[128 = 0]
[145 155 146 139 137 128 152 132 151 158 112 149 138 141 136 164 136 125
 129 124 137 134 131 136 130 126 122 124 202 186 111 105 123 130 109 135
 148 129 121 146 121 117 160  85]  <31> > <13>
[157 160 136 108 153 102 135 126 171  97 124 152 138 134 138 139 126 125
 101 125 138 127 146 135 120 143 104 115 178 213 156 110 113 115  96 143
 140 127 142 145 123 113 160 107]  <35> > <25>
[136 121 148 113 141 107 144 129 163 113 122 163 140 135 140 142 127 122
 123 112 135 127 144 144 126 126 117 127 157 181 123 104 117 125  96 128
 129 118 118 149 124 119 166 107]  <30> > <21>
[141 136 134 136 139 134 162 136 151 138 130 142 132 147 158 152 136 164
  95 135 119 124 125 154 109 112 122 115 182 212  62  93 126 121  98 143
 161 130 122 133 118  98 144 111]  <35> > <17>
[136 168 143 148 145 167 166 125 160 132 124 153 137 150 152 152 151 131
 137 126 136 101 104 164 130 125 170 112 206 223 201  68 128 118  74 103
 164 150 104 186 135 130 138  55]  <30> > <27>
[151 125 155 109 150  93 113 133 150 105 120 169 139 141 135 138 144 118
 121 118 139 130 152 161 128 135 106 122 153 147 162  99 115 116 121 129
 126 135 142 136 130 121 165  96]  <30> > <21>
[136 135 157 122 145 118 125 120 166 106 114 163 137 144 128 140 141 121
 129 129 133 129 122 151 113 133 154 122 170 182 191  99 119 127  99 116
 134 131 118 144 120 128 152  90]  <30> > <21>
[108 149 158 114 129  88  93 128 100 180 140 111 165 114 108 119 128 132
 199 117 153 127 126 122 115 106 136 134 160  35 251 102 126 117 155 145
 106 145 129 137 139 150 133 115]  <30> > <21>
[157 131 127 135 144 119 159 130 172 111 117 172 141 141 134 158 153 119
 108 128 127 139 149 131 139 123 113 139 158 194 153 118 127 124 105 142
 134 117 108 130 127 118 141  92]  <31> > <13>
[137 152 166 119 142 106 130 122 186 105 129 148 141 136 141 150 153 117
 139 119 140 134 125 178 110 125 122 114 162 174 250 100 121 105 110 139
 134 130 101 138 130 129 162  81]  <30> > <27>
[150 145 148 121 161  94 192 122 169 132 125 136 145 136 152 158 153 128
 125 123 123 129 139 173 126 120 128 130 222 191 247 105 113 107 103 143
 146 135  94 108 129 128 168  55]  <31> > <20>
[148 162 136 103 144  90 145 130 183  78 119 177 151 133 158 138 139 129
 116 121 127 137 157 152 102 141  80 115 156 198 161 105 122  89 108 149
 144 123 126 146 127 106 156 109]  <35> > <25>
[124 146 114 126 135 109 134 128 168 129 126 142 148 125 140 136 136 132
 121 129 129 102 127 124 104 139 112 122 158 173 154 123 130 117 124 143
 138 127 134 136 142 124 150 119]  <35> > <17>
[132 144 137 119 151 115 165 123 169 128 125 160 137 134 133 140 127 122
 136 132 128 135 122 151 104 133 132 110 194 206 175  97 117 129  95 141
 153 125 118 145 114 115 156 121]  <35> > <25>
[133 144 150 129 135 124 152 127 150 128 125 134 136 142 144 136 130 130
 131 126 134 150 127 155  93 125 113 107 186 196 147 111 125 123 110 141
 150 125 125 136 136 121 164 115]  <35> > <17>
[114 144 130 126 140 120 144 124 142 140 149 123 144 141 142 136 128 127
 130 131 138 131 117 149 101 139 129 117 186 154 156 119 123 129 123 152
 126 111 111 126 125 141 130 123]  <35> > <17>
[142 144 147 124 138 112 169 148 156 130 129 139 164 133 154 138 146 129
 118 124 130 130 142 151 125 147 132 142 202 194 193  92 113 117  95 121
 149 137 119 130 131 120 154  66]  <31> > <13>
[148 143 147 142 141 138 124 127 161 116 107 181 131 137 138 143 138 125
 109 138 135 130 147 139 126 143 126 119 169 192  92  93 118 125 102 126
 142 118 154 157 123 118 147 102]  <30> > <27>
[136 121 134 118 142 108 162 129 157 131 125 145 143 135 146 149 138 126
 120 135 144 130 146 165 115 129  98 130 194 164 124  95 120 114 119 130
 143 122 116 126 127 115 153  84]  <31> > <20>
[133 131 148 126 150 132 125 129 154 117 126 159 137 131 137 135 136 121
 147 122 147 141 123 164 124 132 153 116 162 146 223  94 130 117 105 121
 142 139 109 128 128 146 143  87]  <30> > <21>
[107 144 141 114 172  68 124 132 142 162 130 120 143 126 126 121 131 123
 178 121 141 117 130 148 101 116  80 124 169 114 252 124 110 112 159 173
 121 123 132 148 147 114 164 128]  <35> > <17>
